Here is a tiny trained network, its code and every weight. The questions are about switching its units off for an input and a class, where a switched-off unit gives its printed mean instead of its output.

import numpy as np


def w(rows, s, z=0):
    codes = np.array(rows[::2]) - 128.0
    scale = np.full(codes.shape[1], s)
    scale[-1] = z or s
    return codes * scale


def norm(h):
    return h / np.sqrt((h * h).mean(-1, keepdims=True) + 1e-5)


def f(y):
    return np.maximum(y, 0)


def log_softmax(a):
    a = a - a.max(-1, keepdims=True)
    return a - np.log(np.exp(a).sum(-1, keepdims=True))


def net(x, mask):
    res = np.array(x, float).reshape(1, 7) / 4 @ E
    u = 0
    for l in range(3):
        y = f(norm(res) @ A[l][:, :-1].T + A[l][:, -1])
        res = res + np.where(mask[u : u + 3], y, B[l][:, -1]) @ B[l][:, :-1]
        u += 3
    return log_softmax(norm(res)[-1] @ U[:, :-1].T + U[:, -1])


A, B = {}, {}
E = w([
[121,98,156,49,183,11,168,151,222,118,78,129],'x0',
[47,15,173,203,15,108,155,74,49,129,185,168],'x1',
[153,164,99,69,224,136,67,13,89,42,88,163],'x2',
[154,133,28,148,115,105,36,117,210,85,100,9],'x3',
[203,246,179,102,253,94,106,152,96,60,99,115],'x4',
[42,179,187,100,105,100,109,138,120,56,201,98],'x5',
[58,151,188,40,30,163,24,164,172,95,197,119],'x6',
],0.0067)
A[0] = w([
[254,142,20,167,134,237,106,185,184,234,78,132,96],'L0N1',
[33,98,130,142,6,165,65,84,134,165,163,226,79],'L0N2',
[142,221,158,78,154,116,53,110,189,100,221,203,5],'L0N3',
],0.0045,0.0019)
B[0] = w([
[154,199,61,111,2,108,197,122,159,154,80,176,244],'L0N1',
[87,31,206,252,123,220,119,241,152,103,213,138,252],'L0N2',
[118,221,173,71,110,112,60,172,83,151,74,111,197],'L0N3',
],0.0085,0.0046)
A[1] = w([
[118,73,138,123,205,47,164,98,142,176,103,147,4],'L1N1',
[113,172,121,99,141,74,23,130,167,2,146,119,69],'L1N2',
[106,164,125,92,169,143,102,167,94,172,109,172,96],'L1N3',
],0.0099,0.0039)
B[1] = w([
[183,71,108,140,232,103,188,82,139,163,143,109,169],'L1N1',
[73,105,135,99,133,143,138,97,16,83,1,104,255],'L1N2',
[195,118,207,78,128,151,153,131,101,110,198,216,175],'L1N3',
],0.0099,0.0079)
A[2] = w([
[169,130,74,138,127,48,141,183,167,189,100,115,147],'L2N1',
[117,208,100,253,132,133,192,103,62,62,151,131,5],'L2N2',
[138,86,169,201,185,20,174,120,152,116,134,107,162],'L2N3',
],0.0069,0.0028)
B[2] = w([
[165,122,87,98,133,172,110,147,210,136,104,79,253],'L2N1',
[126,246,140,191,141,24,96,46,156,152,192,84,213],'L2N2',
[107,48,91,63,178,116,95,103,149,141,163,149,244],'L2N3',
],0.012,0.0038)
U = w([
[217,188,115,209,154,142,175,66,91,159,148,189,92],'0',
[217,201,29,137,69,162,178,184,230,205,65,63,154],'1',
[53,33,193,208,47,212,99,186,148,137,213,131,251],'2',
[84,213,154,182,121,2,62,79,110,162,207,46,4],'3',
[81,171,170,79,149,146,81,94,39,30,24,72,204],'4',
[188,54,98,80,218,77,205,112,189,200,147,121,115],'5',
[178,222,248,71,135,196,144,223,87,126,166,207,17],'6',
],0.0084,0.0038)

Each question gives the input, the list of numbers given to net, and the class t.
The units are the neurons (one row each of A and B). Each row of codes is followed by its name. A weight is (code - 128) times the scale printed after its matrix; where a second scale follows, it is the last column's (A, B and U).
mask holds one flag per neuron, layer by layer. A switched-off neuron (its flag False) gives its mean, the last column of its row in B, instead of its output. The means were averaged over made-up inputs and are rounded, as every weight is.
A unit's drop is (log p(t) with every unit on - log p(t) with that unit switched off) / (log p(t) with every unit on - log p(t) with every unit switched off).
The circuit of an input: a set's keep is (log p(t) with only the set's units on - log p(t) with every unit switched off) / (log p(t) with every unit on - log p(t) with every unit switched off). Starting from all 9 units, units are removed one at a time, each time the one whose removal leaves the highest keep (on an exact tie, the one counted first), for as long as the keep stays at least 0.8.
circuit, biggest first: the units of the circuit, biggest drop first
k most important neurons: the k neurons with the biggest drops, biggest first
k most important neurons of layer l: the k neurons of layer l with the biggest drops, biggest first
drop of u: that unit's drop, to one decimal
input [1,5,-7,4,1,5,-5], class 3: 4 most important neurons	L2N2, L1N1, L0N2, L1N3
input [-7,5,-5,4,1,-8,-8], class 1: 2 most important neurons	L0N1, L2N1
input [-5,-2,5,-2,-4,-5,3], class 2: most important neuron of layer 2	L2N1
input [-4,8,-3,-2,3,6,-4], class 3: 2 most important neurons	L2N2, L1N3
input [2,4,4,-5,5,-7,-6], class 5: circuit, biggest first	L1N1, L2N3
input [0,7,0,6,2,-4,-3], class 5: 2 most important neurons	L2N3, L1N2
input [7,-1,-3,-3,0,7,7], class 4: 2 most important neurons	L1N2, L0N1
input [6,8,7,-2,5,-4,-6], class 5: drop of L1N1	0.1
input [3,1,-4,2,1,8,4], class 4: drop of L1N2	0.6
input [6,4,8,-6,-6,-6,5], class 2: drop of L0N2	1.1
input [-6,4,4,7,-3,0,-2], class 3: drop of L2N2	1.2
